x = [[206, 210, 60, 94, 43, 235, 116, 41, 209, 155], [35, 112, 181, 166, 109, 157, 123, 174, 50, 13], [164, 68, 22, 44, 19, 120, 124, 181, 210, 189], [79, 137, 88, 198, 70, 122, 137, 214, 124, 207], [103, 220, 188, 17, 160, 155, 54, 133, 167, 169], [130, 122, 211, 124, 98, 128, 68, 225, 189, 235], [64, 23, 35, 199, 106, 157, 237, 63, 202, 121], [164, 205, 185, 74, 169, 160, 204, 47, 202, 144], [31, 85, 212, 78, 52, 127, 94, 161, 34, 73], [151, 110, 89, 59, 58, 53, 72, 133, 94, 100], [230, 68, 210, 190, 191, 208, 122, 211, 197, 164]]
The entry just left of the smallest entry is 50
Give the 1st entry in reading order.
A: 206
Give the smallest entry.
A: 13
The fifth entry in reading order -> 43
The entry just right of 151 is 110
The entry just left of 70 is 198
The entry just left of 185 is 205
Give the entry just right of 78.
A: 52
The third entry in reading order is 60
The entry just left of 78: 212
The entry just right of the largest entry -> 63
Give the second smallest entry.
A: 17
Give the second entry in reading order.
A: 210

A =
-8,-41,22,-39
-16,26,-13,-17
10,9,3,-38
20,-33,23,12
-18,-33,-19,16
0,15,-44,-25
17,-22,27,-38
9,-12,-44,-26
-12,-36,31,-44
3,-21,-23,7
-15,-44,-26,-27
6,-35,30,20
-40,-33,-42,24
-37,-22,-16,15
-28,27,-27,7
Rows and columns are numbered from 0.
What is the entry in the top-left corner?
Answer: -8
What is the entry in the bottom-right corner?
Answer: 7
What is the entry at row 0, column 1?
Answer: -41
What is the entry directly above 31?
Answer: -44
The entry at row 2, column 0: 10
The maximum: 31
What is the entry in row 2 and column 2?
Answer: 3
The entry just right of the largest entry is -44
The entry at row 1, column 0 -> -16
What is the entry in row 0 and column 2?
Answer: 22
The entry directly below -41 is 26
The entry in the bottom-left corner: -28
The entry directly below 16 -> -25
The entry directly above -36: -12
What is the entry in row 1 and column 2?
Answer: -13
The entry directly above 17 -> 0

Read these off the table that follows. Rows and columns are numbered from 0.
1) Which number is the entry directly above the smallest entry?
2) Which number is the top-left entry?
3) Which number is the entry in row 0 and column 2?
4) Which number is the bottom entry of the column that holds the largest entry?
5) Which number is the entry in the bottom-left corner?
6) Which number is the entry at row 2, column 0?
7) Which number is the entry directly below 17.1?
8) Which number is the top entry of the column that holds the smallest entry?
[[ 11.8 -19.4 -16.6  20.9 -18.3  10.1 -25.2  12.2   7.0 -14.9]
 [ -5.9  10.9 -25.2  -0.6 -27.3  39.8   5.0   8.7  -5.0  25.9]
 [ -0.8  -0.7  -0.5   0.0   0.6  -0.7   1.7  -0.3   1.2   0.9]
 [  9.5 -21.8 -18.5  20.7 -18.0   7.4 -19.7  12.6  11.9 -14.8]
 [ 12.8  19.7  -7.5   1.7 -29.3  41.0 -31.7  11.4 -28.1   0.9]
 [  2.2 -20.0   2.3   8.7   9.2 -23.8   0.4   0.2  17.1 -17.8]
 [ -4.7  35.8  -3.0 -28.6 -46.4  19.1  24.4  28.3  -2.5 -32.5]
 [ 21.3  32.7  21.2 -15.2 -32.4  10.6 -30.7  22.6 -28.8 -56.9]
 [  7.3 -24.4 -22.4  22.0 -18.4   8.6 -16.2  12.4  15.3 -10.3]
 [ 12.3 -22.0 -21.7  29.7  -7.8  24.3 -37.8   0.7  -4.1  16.1]
 [  8.1 -20.6 -19.8  20.7 -16.3  11.0 -19.0  10.2   9.8  -6.8]
 [ 16.0  11.1  35.0  -4.7  20.6 -19.3 -29.5  -8.8 -24.9 -24.3]
 [ 15.4   6.8  -9.4  10.9 -23.3  34.1 -38.1   9.3 -22.1  -0.7]
 [ 12.2  18.8  -6.0   2.7 -23.0  40.0 -32.5   6.9 -29.9   7.7]
 [ -1.8  -0.8   2.4 -10.3 -18.5 -20.9  21.2  19.4  22.2 -46.6]
 [  1.3 -43.3 -12.5  35.3  38.3  -8.4 -20.8 -25.4  10.1  43.9]]
1) -32.5
2) 11.8
3) -16.6
4) 43.9
5) 1.3
6) -0.8
7) -2.5
8) -14.9

Read these off the grid that follows.
1) What is the entry just right of -20.0?
2) What is the entry just left of the smallest entry?
3) What is the entry just right of -26.2?
[[ 25.9   2.3 -33.1 -28.4 -15.9  -9.5 -78.6 -26.2 -20.7 -25.3 -45.3 -35.6
  -22.5 -24.6]
 [-32.2  -0.4 -49.0 -13.4  -9.9 -52.6 -12.5 -53.3 -20.0 -43.8  56.5 -15.5
   -2.5 -47.8]
 [ 35.3  -0.5  18.8  37.4 -17.7 -43.3 -29.5  21.8  62.3  25.5 -16.9  42.5
   42.4 -58.2]
 [-61.3   0.7  26.7 -54.8  51.7 -49.1 -17.0  25.9   2.0  18.6  21.8 -32.1
  -55.5  35.5]]
1) -43.8
2) -9.5
3) -20.7

Questions about the matrix below. Counting starts at 0.
1) Give the minimum.
2) Give the bottom-left entry.
3) Give the entry directly above 40.5.
4) Give the entry at row 1, column 0.
5) Give the entry in the top-right corner.
6) Give the entry directly above the largest entry.
7) Give the entry just right of -14.8.
8) Give the entry at row 0, column 0.
[[ -1.4 -59.8   6.5  28.4 -11.9 -50.9 -34.0  10.8 -27.4 -22.3 -29.9]
 [ -3.5 -51.6  -3.2  27.1 -16.3 -53.6 -39.9   5.4 -21.4 -39.7 -11.3]
 [-31.2  35.0 -18.6   8.3  19.5 -11.0 -14.0   3.6  -3.4 -42.2  52.7]
 [-28.5  70.7  -9.2 -20.4  40.5  25.1  16.3  14.3   1.8  18.5  31.5]
 [  7.4   9.7   2.6 -21.6  13.2   6.3  18.5  10.1  -1.5  55.5 -48.5]
 [ 10.5 -57.4   2.8  23.9 -10.9 -41.1  -8.2  -2.8 -14.8  -3.2 -54.9]]
1) -59.8
2) 10.5
3) 19.5
4) -3.5
5) -29.9
6) 35.0
7) -3.2
8) -1.4
